Below are the code and all the weights of a small trained network. Each question names an input and a class and asks about switching units off, where a switched-off unit gives its printed mean instead of its output.

import numpy as np


def w(rows, s, z=0):
    codes = np.array(rows[::2]) - 128.0
    scale = np.full(codes.shape[1], s)
    scale[-1] = z or s
    return codes * scale


def norm(h):
    return h / np.sqrt((h * h).mean(-1, keepdims=True) + 1e-5)


def f(y):
    return np.maximum(y, 0)


def log_softmax(a):
    a = a - a.max(-1, keepdims=True)
    return a - np.log(np.exp(a).sum(-1, keepdims=True))


def net(x, mask):
    res = np.array(x, float).reshape(1, 4) / 4 @ E
    u = 0
    for l in range(4):
        y = f(norm(res) @ A[l][:, :-1].T + A[l][:, -1])
        res = res + np.where(mask[u : u + 9], y, B[l][:, -1]) @ B[l][:, :-1]
        u += 9
    return log_softmax(norm(res)[-1] @ U[:, :-1].T + U[:, -1])


A, B = {}, {}
E = w([
[109,212,238,129,232,120,75,96,53,95,45,241],'x0',
[133,180,101,251,130,97,2,157,204,110,172,158],'x1',
[144,47,203,94,88,139,199,137,206,156,123,146],'x2',
[114,124,124,183,146,138,246,118,5,125,145,130],'x3',
],0.0054)
A[0] = w([
[134,126,116,144,124,127,113,125,126,127,135,129,30],'0.n1',
[123,121,128,97,123,134,150,121,162,125,134,113,56],'0.n2',
[130,129,152,90,137,129,181,130,33,130,116,135,204],'0.n3',
[126,105,56,95,114,127,178,126,152,128,132,72,60],'0.n4',
[125,108,152,98,119,129,166,121,160,127,132,124,13],'0.n5',
[126,124,79,144,120,124,154,129,134,128,132,103,81],'0.n6',
[126,105,166,104,119,132,250,125,146,131,125,120,68],'0.n7',
[127,140,78,200,131,131,151,125,58,125,135,122,2],'0.n8',
[126,130,141,170,127,128,79,125,167,126,126,141,71],'0.n9',
],0.021,0.0032)
B[0] = w([
[104,110,180,131,125,122,154,90,131,119,103,131,147],'0.n1',
[142,172,90,155,132,125,131,165,158,114,51,111,170],'0.n2',
[92,144,166,37,149,155,142,38,93,80,161,153,249],'0.n3',
[169,161,44,61,55,176,93,116,113,143,160,74,238],'0.n4',
[128,149,128,148,150,90,168,158,97,170,43,115,182],'0.n5',
[124,120,100,156,109,148,93,100,127,165,170,85,189],'0.n6',
[112,2,195,108,138,103,191,112,139,88,171,185,248],'0.n7',
[107,133,85,238,191,32,185,200,65,129,110,98,219],'0.n8',
[129,142,155,146,151,123,100,123,175,124,153,177,208],'0.n9',
],0.015)
A[1] = w([
[121,213,130,46,134,153,36,70,106,122,81,128,80],'1.n1',
[142,121,211,138,107,162,223,158,154,133,71,159,99],'1.n2',
[136,162,140,180,141,123,82,153,219,127,74,162,58],'1.n3',
[150,169,108,104,52,224,73,117,127,179,129,79,98],'1.n4',
[200,15,174,122,92,106,154,242,193,173,1,145,72],'1.n5',
[136,122,165,29,167,157,120,158,86,111,109,152,170],'1.n6',
[161,159,198,199,111,172,111,136,138,167,152,192,47],'1.n7',
[167,161,137,133,110,154,140,88,128,165,113,91,8],'1.n8',
[118,156,189,175,145,141,28,140,239,113,135,205,39],'1.n9',
],0.013,0.0016)
B[1] = w([
[120,230,133,169,122,175,116,92,115,160,79,138,192],'1.n1',
[97,122,54,102,155,75,187,129,152,111,108,118,176],'1.n2',
[186,145,191,87,165,122,142,155,185,132,186,199,206],'1.n3',
[198,107,70,140,57,165,125,119,116,94,153,92,191],'1.n4',
[86,154,42,177,147,44,84,112,246,103,29,117,183],'1.n5',
[110,172,131,139,108,136,149,66,159,132,94,170,203],'1.n6',
[217,132,152,87,131,84,137,145,134,181,154,122,180],'1.n7',
[132,92,92,111,100,104,127,86,118,162,139,129,144],'1.n8',
[183,173,183,34,168,55,113,139,162,164,205,178,252],'1.n9',
],0.013,0.014)
A[2] = w([
[140,51,108,153,48,197,67,186,118,177,173,43,53],'2.n1',
[119,134,158,141,159,162,4,174,163,105,150,128,73],'2.n2',
[146,83,200,104,127,154,67,186,149,179,143,135,84],'2.n3',
[79,202,149,189,145,144,101,126,98,171,124,126,98],'2.n4',
[191,144,92,128,127,173,62,208,82,96,89,101,24],'2.n5',
[126,123,133,3,135,96,160,213,119,198,162,85,116],'2.n6',
[80,224,200,123,205,167,56,160,104,122,68,79,65],'2.n7',
[102,98,188,145,137,159,63,166,122,136,90,124,12],'2.n8',
[112,152,144,247,182,116,98,239,59,145,54,110,4],'2.n9',
],0.013,0.0019)
B[2] = w([
[185,39,126,192,20,158,63,65,153,158,165,128,254],'2.n1',
[129,120,140,101,129,106,131,115,127,171,155,129,174],'2.n2',
[180,132,154,69,191,122,85,197,166,127,67,97,198],'2.n3',
[112,175,194,160,128,123,97,136,162,166,87,80,198],'2.n4',
[79,31,108,160,128,96,111,68,173,85,241,158,182],'2.n5',
[168,166,133,170,134,146,115,169,174,123,154,234,245],'2.n6',
[93,132,100,208,84,153,40,95,144,213,153,168,186],'2.n7',
[187,140,122,79,131,144,190,188,120,186,122,115,128],'2.n8',
[50,133,97,59,191,10,183,110,39,107,141,18,240],'2.n9',
],0.011,0.0072)
A[3] = w([
[175,87,87,148,71,170,115,225,120,145,154,65,75],'3.n1',
[164,163,105,93,74,193,103,85,96,140,91,128,66],'3.n2',
[109,109,145,133,155,175,108,170,128,80,122,122,70],'3.n3',
[123,143,122,194,154,95,131,191,82,119,123,118,85],'3.n4',
[139,172,92,69,128,193,88,132,7,61,111,102,87],'3.n5',
[115,151,109,214,177,109,137,211,72,120,110,116,15],'3.n6',
[123,30,240,88,153,179,190,155,93,111,138,145,7],'3.n7',
[107,193,210,123,194,167,107,156,79,101,84,108,94],'3.n8',
[135,141,97,177,195,120,123,189,102,136,139,112,67],'3.n9',
],0.016,0.0017)
B[3] = w([
[169,61,120,212,151,150,56,141,113,91,160,194,254],'3.n1',
[115,181,99,146,143,177,147,199,82,131,151,61,237],'3.n2',
[131,118,149,115,117,152,124,145,130,138,122,121,128],'3.n3',
[115,128,193,167,131,131,125,182,157,151,104,73,215],'3.n4',
[145,131,174,104,95,141,147,215,249,164,30,111,198],'3.n5',
[115,165,159,139,151,103,120,162,66,178,145,46,229],'3.n6',
[152,52,182,92,119,154,105,143,61,70,156,156,249],'3.n7',
[136,69,95,202,108,159,53,133,128,150,131,196,215],'3.n8',
[116,136,151,110,146,90,121,140,109,163,120,73,206],'3.n9',
],0.016,0.0077)
U = w([
[215,193,192,74,191,75,80,185,209,167,202,199,174],'0',
[74,142,160,202,197,34,135,196,42,179,151,2,157],'1',
[113,214,106,51,72,235,175,160,129,139,82,35,5],'2',
[96,99,31,121,144,44,171,130,229,72,11,123,76],'3',
[215,59,15,188,33,189,70,145,137,119,204,65,186],'4',
[79,21,193,27,131,156,214,60,64,26,147,196,177],'5',
[54,225,176,176,138,220,78,64,92,172,86,186,87],'6',
],0.0085,0.0027)

Each question gives the input, the list of numbers given to net, and the class t.
The units are the neurons (one row each of A and B). Each row of codes is followed by its name. A weight is (code - 128) times the scale printed after its matrix; where a second scale follows, it is the last column's (A, B and U).
mask holds one flag per neuron, layer by layer. A switched-off neuron (its flag False) gives its mean, the last column of its row in B, instead of its output. The means were averaged over made-up inputs and are rounded, as every weight is.
A unit's drop is (log p(t) with every unit on - log p(t) with that unit switched off) / (log p(t) with every unit on - log p(t) with every unit switched off).
The circuit of an input: a set's keep is (log p(t) with only the set's units on - log p(t) with every unit switched off) / (log p(t) with every unit on - log p(t) with every unit switched off). Starting from the 12 units with the biggest drops (on a tie, the unit counted first), units are removed one at a time, each time the one whose removal leaves the highest keep (on an exact tie, the one counted first), for as long as the keep stays at least 0.8.
circuit, biggest first: the units of the circuit, biggest drop first
k most important neurons: the k neurons with the biggest drops, biggest first
k most important neurons of layer l: the k neurons of layer l with the biggest drops, biggest first
drop of u: that unit's drop, to one decimal
input [-8,-6,5,6], class 5: circuit, biggest first : 0.n7
input [-4,-5,3,-3], class 3: 2 most important neurons : 0.n7, 0.n5
input [-8,-2,6,6], class 4: 2 most important neurons of layer 1 : 1.n9, 1.n3
input [-7,8,3,-3], class 4: 3 most important neurons : 1.n4, 0.n7, 0.n4
input [-5,-2,8,0], class 3: 2 most important neurons : 0.n7, 1.n5
input [-6,-5,8,-5], class 3: circuit, biggest first : 1.n5, 0.n5
input [-4,-6,2,-2], class 5: 2 most important neurons : 0.n7, 0.n4
input [-7,8,1,6], class 4: 2 most important neurons : 0.n4, 0.n6
input [6,-5,-3,-6], class 6: 2 most important neurons : 0.n7, 0.n4
input [5,-6,-1,-4], class 6: 2 most important neurons : 0.n7, 1.n1
input [5,-4,-7,-7], class 6: 3 most important neurons of layer 0 : 0.n7, 0.n4, 0.n8
input [-4,-6,6,-2], class 3: 4 most important neurons : 0.n7, 0.n5, 1.n5, 0.n2
input [-3,5,5,5], class 4: 2 most important neurons : 0.n6, 0.n3
input [-5,1,4,1], class 4: circuit, biggest first : 0.n4
input [-2,-5,-5,2], class 5: 2 most important neurons of layer 0 : 0.n3, 0.n7
input [-4,-5,2,-3], class 4: 2 most important neurons : 0.n4, 0.n8
input [6,-2,-6,3], class 6: 2 most important neurons of layer 0 : 0.n3, 0.n7
input [1,0,-7,3], class 1: drop of 0.n8 : 1.6
input [1,2,6,0], class 3: drop of 1.n5 : 0.2
input [-1,3,7,6], class 5: circuit, biggest first : 0.n7
input [4,-8,1,-8], class 5: drop of 0.n4 : 0.8
input [5,-6,7,-6], class 3: 2 most important neurons : 1.n5, 0.n5
input [8,-6,-1,-5], class 6: 2 most important neurons of layer 0 : 0.n7, 0.n4
